Here is a tiny trained network, its code and every weight. The questions are about switching its units off for an input and a target symbol, where a switched-off unit gives its printed mean instead of its output.

import numpy as np


def w(rows, s, z=0):
    codes = np.array(rows[::2]) - 128.0
    scale = np.full(codes.shape[1], s)
    scale[-1] = z or s
    return codes * scale


def norm(h):
    return h / np.sqrt((h * h).mean(-1, keepdims=True) + 1e-5)


def f(y):
    return y / 2 * (1 + np.tanh(0.7978845608 * (y + 0.044715 * y**3)))


def softmax(a):
    e = np.exp(a - a.max(-1, keepdims=True))
    return e / e.sum(-1, keepdims=True)


def log_softmax(a):
    a = a - a.max(-1, keepdims=True)
    return a - np.log(np.exp(a).sum(-1, keepdims=True))


def net(x, mask):
    ids = ['ΘΛΞΣΨαβεζμω'.index(c) for c in x.split()]
    T = len(ids)
    res = E[ids] + P[:T]
    r = norm(res)
    for j in range(2):
        rows = slice(2 * j, 2 * j + 2)
        q, k, v = (r @ M[0][rows].T for M in (Q, K, V))
        z = softmax(np.where(np.tri(T) > 0, q @ k.T / 2**0.5, -1e9)) @ v
        o = O[0][rows]
        res = res + np.where(mask[j], z, o[:, -1]) @ o[:, :-1]
    y = f(norm(res) @ A[0][:, :-1].T + A[0][:, -1])
    res = res + np.where(mask[2:10], y, B[0][:, -1]) @ B[0][:, :-1]
    return log_softmax(norm(res)[-1] @ U[:, :-1].T + U[:, -1])


Q, K, V, O, A, B = {}, {}, {}, {}, {}, {}
E = w([
[119,143,190,236],'Θ',
[108,176,201,155],'Λ',
[169,148,182,175],'Ξ',
[146,122,163,156],'Σ',
[73,165,105,232],'Ψ',
[152,176,179,210],'α',
[163,113,169,176],'β',
[153,121,118,175],'ε',
[106,156,170,161],'ζ',
[70,193,224,185],'μ',
[72,11,22,228],'ω',
],0.011)
P = w([
[7,211,183,172],'0',
[208,159,118,240],'1',
[173,81,123,72],'2',
[91,207,94,73],'3',
[174,118,148,194],'4',
[148,71,149,58],'5',
[138,204,108,55],'6',
[157,111,182,169],'7',
[141,65,155,52],'8',
],0.013)
Q[0] = w([
[67,47,95,76],'H0',
[112,106,176,9],'H0',
[136,201,94,48],'H1',
[74,3,173,115],'H1',
],0.011)
K[0] = w([
[127,73,236,173],'H0',
[142,167,250,12],'H0',
[233,207,190,193],'H1',
[80,3,221,186],'H1',
],0.0071)
V[0] = w([
[136,128,169,123],'H0',
[164,166,174,194],'H0',
[99,2,178,96],'H1',
[166,96,103,182],'H1',
],0.0086)
O[0] = w([
[42,200,82,84,134],'H0',
[66,46,251,3,253],'H0',
[213,142,63,184,112],'H1',
[141,172,62,162,171],'H1',
],0.0061,0.0037)
A[0] = w([
[49,133,210,192,43],'N0',
[135,128,96,210,119],'N1',
[147,114,99,46,27],'N2',
[72,66,164,156,72],'N3',
[12,177,137,70,30],'N4',
[89,87,42,175,135],'N5',
[119,117,135,77,56],'N6',
[8,185,133,140,4],'N7',
],0.013,0.0036)
B[0] = w([
[197,130,112,111,253],'N0',
[102,173,86,122,207],'N1',
[102,156,48,182,139],'N2',
[166,97,132,167,193],'N3',
[46,97,71,129,238],'N4',
[144,177,182,82,245],'N5',
[142,133,92,127,137],'N6',
[90,5,144,99,207],'N7',
],0.012,0.0056)
U = w([
[4,26,178,175,194],'Θ',
[37,152,117,91,175],'Λ',
[87,226,199,59,187],'Ξ',
[161,111,181,77,59],'Σ',
[134,104,81,150,25],'Ψ',
[186,135,95,43,94],'α',
[128,89,198,189,50],'β',
[145,93,79,154,65],'ε',
[164,52,122,151,15],'ζ',
[120,128,254,143,91],'μ',
[83,208,109,239,255],'ω',
],0.0094,0.0043)

Each question gives the input, a string of symbols that net reads in full, and the target symbol t.
The units are the heads (2 rows each of Q, K, V and O) and the neurons (one row each of A and B). Each row of codes is followed by its name. A weight is (code - 128) times the scale printed after its matrix; where a second scale follows, it is the last column's (O, A, B and U).
mask holds one flag per unit, heads first, then neurons. A switched-off unit (its flag False) gives its mean, the last column of its rows in O or B, instead of its output. The means were averaged over made-up inputs and are rounded, as every weight is.
A unit's drop is (log p(t) with every unit on - log p(t) with that unit switched off) / (log p(t) with every unit on - log p(t) with every unit switched off).
The circuit of an input: a set's keep is (log p(t) with only the set's units on - log p(t) with every unit switched off) / (log p(t) with every unit on - log p(t) with every unit switched off). Starting from all 10 units, units are removed one at a time, each time the one whose removal leaves the highest keep (on an exact tie, the one counted first), for as long as the keep stays at least 0.8.
units of the circuit, in order: the units of the circuit, biggest drop first
k most important neurons: the k neurons with the biggest drops, biggest first
heads that matter: for each layer, one digit per head in row order, 1 if its drop is at least 0.15 and else 0, layers parted by /
input Ξ Λ α ε, target Θ: heads that matter -> 00
input Θ α ω ω β Ψ, target Ξ: units of the circuit, in order -> [H1; N5; N0]
input μ ω Σ ω ω Ξ Σ, target Θ: units of the circuit, in order -> [H1; N4]
input μ Σ ω ω ε, target ω: heads that matter -> 00
input ω Ψ ω Λ Ψ α μ ε ζ, target ω: heads that matter -> 11
input μ ω μ ω Λ Ξ ω ω, target ω: units of the circuit, in order -> [N1; N7; N5]
input ω ω Λ, target Λ: units of the circuit, in order -> [H0; N0; N7; N5]
input ε β ω ω μ, target ω: units of the circuit, in order -> [H0]
input Ξ ω ω, target α: units of the circuit, in order -> [N5; H1; N7]
input β Ξ β ω Ψ β ω α, target ω: units of the circuit, in order -> [H0; N1]
input μ β ω, target α: 3 most important neurons -> [N5; N7; N4]
input Ψ β α β μ ω β α, target ω: 3 most important neurons -> [N7; N5; N1]
input Ξ α ζ μ α ω β Ξ, target ω: 3 most important neurons -> [N7; N5; N1]
input Σ ω ω ω Ξ Σ β ω, target ω: heads that matter -> 01
input ε Λ Ξ Ψ ω Ξ β, target Θ: heads that matter -> 01
input ω Ξ ε Σ ω Ξ μ, target Θ: units of the circuit, in order -> [N7; N5]
input β β μ α, target Θ: heads that matter -> 00
input Σ Ψ μ Ξ Σ β ω ζ, target ω: units of the circuit, in order -> [H0; N7]
input Ξ α ω Ξ Ξ, target ω: units of the circuit, in order -> [H0; N1]
input β α μ Ψ Ξ ω β Ξ Λ, target Λ: heads that matter -> 11
input ω Ξ Ξ ε, target Θ: heads that matter -> 00
input μ Ξ ω ω ω Ψ Ξ, target Λ: heads that matter -> 01
input β β ω ε Λ, target ω: heads that matter -> 10
input ω Ψ Λ α ω ω ω Σ, target ω: heads that matter -> 11
input β Ξ β μ Θ ω α, target Θ: heads that matter -> 01
input ω ω Θ Σ Ψ ε ω β, target ω: 2 most important neurons -> [N7; N1]
input ω ζ ω β Σ ω Λ, target Θ: heads that matter -> 00
input Σ μ ω Λ α β ω Λ, target ω: units of the circuit, in order -> [H0; N7]
